Below are the code and all the weights of a small trained network. Each question names an input and a target symbol and asks about switching units off, where a switched-off unit gives its printed mean instead of its output.

import numpy as np


def w(rows, s, z=0):
    codes = np.array(rows[::2]) - 128.0
    scale = np.full(codes.shape[1], s)
    scale[-1] = z or s
    return codes * scale


def norm(h):
    return h / np.sqrt((h * h).mean(-1, keepdims=True) + 1e-5)


def f(y):
    return np.maximum(y, 0)


def softmax(a):
    e = np.exp(a - a.max(-1, keepdims=True))
    return e / e.sum(-1, keepdims=True)


def log_softmax(a):
    a = a - a.max(-1, keepdims=True)
    return a - np.log(np.exp(a).sum(-1, keepdims=True))


def net(x, mask):
    ids = ['ΓΔΘΞΣΦΩζηλτ'.index(c) for c in x.split()]
    T = len(ids)
    res = E[ids] + P[:T]
    q, k, v = (norm(res) @ M[0].T for M in (Q, K, V))
    z = softmax(np.where(np.tri(T) > 0, q @ k.T / 3**0.5, -1e9)) @ v
    res = res + np.where(mask[0], z, O[0][:, -1]) @ O[0][:, :-1]
    y = f(norm(res) @ A[0][:, :-1].T + A[0][:, -1])
    res = res + np.where(mask[1:9], y, B[0][:, -1]) @ B[0][:, :-1]
    return log_softmax(norm(res)[-1] @ U[:, :-1].T + U[:, -1])


Q, K, V, O, A, B = {}, {}, {}, {}, {}, {}
E = w([
[112,47,107,189,88,221],'Γ',
[154,135,81,91,49,226],'Δ',
[138,81,158,90,87,153],'Θ',
[65,104,167,106,90,110],'Ξ',
[189,163,148,200,37,72],'Σ',
[78,108,85,35,174,164],'Φ',
[169,3,71,23,29,25],'Ω',
[172,228,92,129,93,127],'ζ',
[106,151,128,144,83,54],'η',
[83,88,143,112,114,50],'λ',
[103,157,118,126,68,123],'τ',
],0.0036)
P = w([
[127,139,140,161,185,157],'0',
[89,1,120,178,66,178],'1',
[104,189,155,44,87,140],'2',
[165,29,68,232,60,117],'3',
[78,49,114,153,98,189],'4',
[106,191,157,51,91,150],'5',
[169,35,58,228,61,110],'6',
[81,52,114,152,100,193],'7',
[112,216,195,97,39,131],'8',
],0.0042)
Q[0] = w([
[69,231,223,2,78,92],'head 1',
[172,52,69,230,162,82],'head 1',
[194,35,73,201,207,75],'head 1',
],0.0061)
K[0] = w([
[95,203,254,238,233,192],'head 1',
[202,23,52,81,26,59],'head 1',
[193,56,63,51,59,39],'head 1',
],0.006)
V[0] = w([
[2,155,97,176,133,163],'head 1',
[144,165,74,90,179,24],'head 1',
[139,55,110,40,31,96],'head 1',
],0.0047)
O[0] = w([
[2,142,72,84,55,195,188],'head 1',
[148,38,76,161,80,78,5],'head 1',
[162,190,74,96,228,27,184],'head 1',
],0.0043,0.0032)
A[0] = w([
[142,76,129,17,119,189,49],'neuron 1',
[42,177,138,198,111,154,158],'neuron 2',
[98,191,71,66,73,135,25],'neuron 3',
[213,64,62,150,82,134,13],'neuron 4',
[87,166,117,27,68,3,4],'neuron 5',
[40,38,191,82,193,59,103],'neuron 6',
[72,99,175,60,10,145,45],'neuron 7',
[166,229,221,79,102,105,140],'neuron 8',
],0.0051,0.0024)
B[0] = w([
[218,159,124,147,105,54,172],'neuron 1',
[171,153,120,69,169,62,242],'neuron 2',
[88,89,162,226,41,150,195],'neuron 3',
[75,133,215,48,138,207,163],'neuron 4',
[120,254,163,121,234,217,173],'neuron 5',
[113,86,224,145,12,213,167],'neuron 6',
[176,132,86,193,210,58,254],'neuron 7',
[124,41,66,62,197,155,193],'neuron 8',
],0.0051,0.0044)
U = w([
[80,52,23,95,220,201,171],'Γ',
[31,245,234,155,195,179,101],'Δ',
[209,212,29,210,54,180,21],'Θ',
[19,164,32,243,137,31,69],'Ξ',
[158,86,221,2,215,197,83],'Σ',
[244,84,233,213,22,128,103],'Φ',
[48,72,100,80,11,234,170],'Ω',
[63,108,205,116,162,241,251],'ζ',
[243,75,51,94,239,22,140],'η',
[35,33,235,187,13,45,133],'λ',
[26,217,24,145,21,170,88],'τ',
],0.0061,0.0031)

Each question gives the input, a string of symbols that net reads in full, and the target symbol t.
The units are the heads (3 rows each of Q, K, V and O) and the neurons (one row each of A and B). Each row of codes is followed by its name. A weight is (code - 128) times the scale printed after its matrix; where a second scale follows, it is the last column's (O, A, B and U).
mask holds one flag per unit, heads first, then neurons. A switched-off unit (its flag False) gives its mean, the last column of its rows in O or B, instead of its output. The means were averaged over made-up inputs and are rounded, as every weight is.
A unit's drop is (log p(t) with every unit on - log p(t) with that unit switched off) / (log p(t) with every unit on - log p(t) with every unit switched off).
The circuit of an input: a set's keep is (log p(t) with only the set's units on - log p(t) with every unit switched off) / (log p(t) with every unit on - log p(t) with every unit switched off). Starting from all 9 units, units are removed one at a time, each time the one whose removal leaves the highest keep (on an exact tie, the one counted first), for as long as the keep stays at least 0.8.
units of the circuit, in order: the units of the circuit, biggest drop first
top k neurons: the k neurons with the biggest drops, biggest first
input τ Δ Σ Ξ, target Δ: units of the circuit, in order -> (head 1; neuron 5; neuron 7)
input Θ Θ Ξ Θ Θ, target Φ: top 2 neurons -> (neuron 1; neuron 6)
input Σ Σ Ξ λ ζ Σ ζ Γ Φ, target η: units of the circuit, in order -> (head 1; neuron 7; neuron 8; neuron 1)
input ζ Φ Ξ Σ Φ τ, target Φ: units of the circuit, in order -> (head 1; neuron 7)
input Θ Ξ Σ Ω τ Ω Ξ Σ Ξ, target Σ: units of the circuit, in order -> (neuron 8)
input λ λ Σ Δ Σ ζ, target Θ: units of the circuit, in order -> (head 1; neuron 7)
input Θ η η, target Σ: units of the circuit, in order -> (neuron 8; head 1)
input Θ η Σ, target Σ: units of the circuit, in order -> (neuron 8; head 1)
input η λ ζ λ, target λ: units of the circuit, in order -> (neuron 7; neuron 4)
input Σ Δ τ, target η: units of the circuit, in order -> (head 1; neuron 7; neuron 8)
input Σ τ Φ, target η: units of the circuit, in order -> (head 1; neuron 7; neuron 1)
input Σ Γ ζ ζ Σ ζ, target η: top 3 neurons -> (neuron 8; neuron 7; neuron 6)
input λ τ Φ Ξ Σ Θ Θ, target Σ: top 3 neurons -> (neuron 4; neuron 7; neuron 3)
input Σ Σ Θ Ω Φ Ξ ζ, target η: top neuron -> (neuron 3)
input Φ Ξ ζ Γ Ξ Δ Σ ζ, target τ: top 2 neurons -> (neuron 7; neuron 3)
input Ξ Φ Σ Θ Ω, target Σ: top 4 neurons -> (neuron 5; neuron 6; neuron 7; neuron 3)
input Σ Θ λ λ Σ Γ Ξ, target Δ: top 2 neurons -> (neuron 5; neuron 8)
input Φ Ξ λ Σ Σ Σ Σ τ, target Ξ: top 2 neurons -> (neuron 3; neuron 8)
input Ξ η Σ Ξ Ξ, target λ: top 2 neurons -> (neuron 6; neuron 5)
input Σ Γ Σ, target η: top 2 neurons -> (neuron 8; neuron 7)
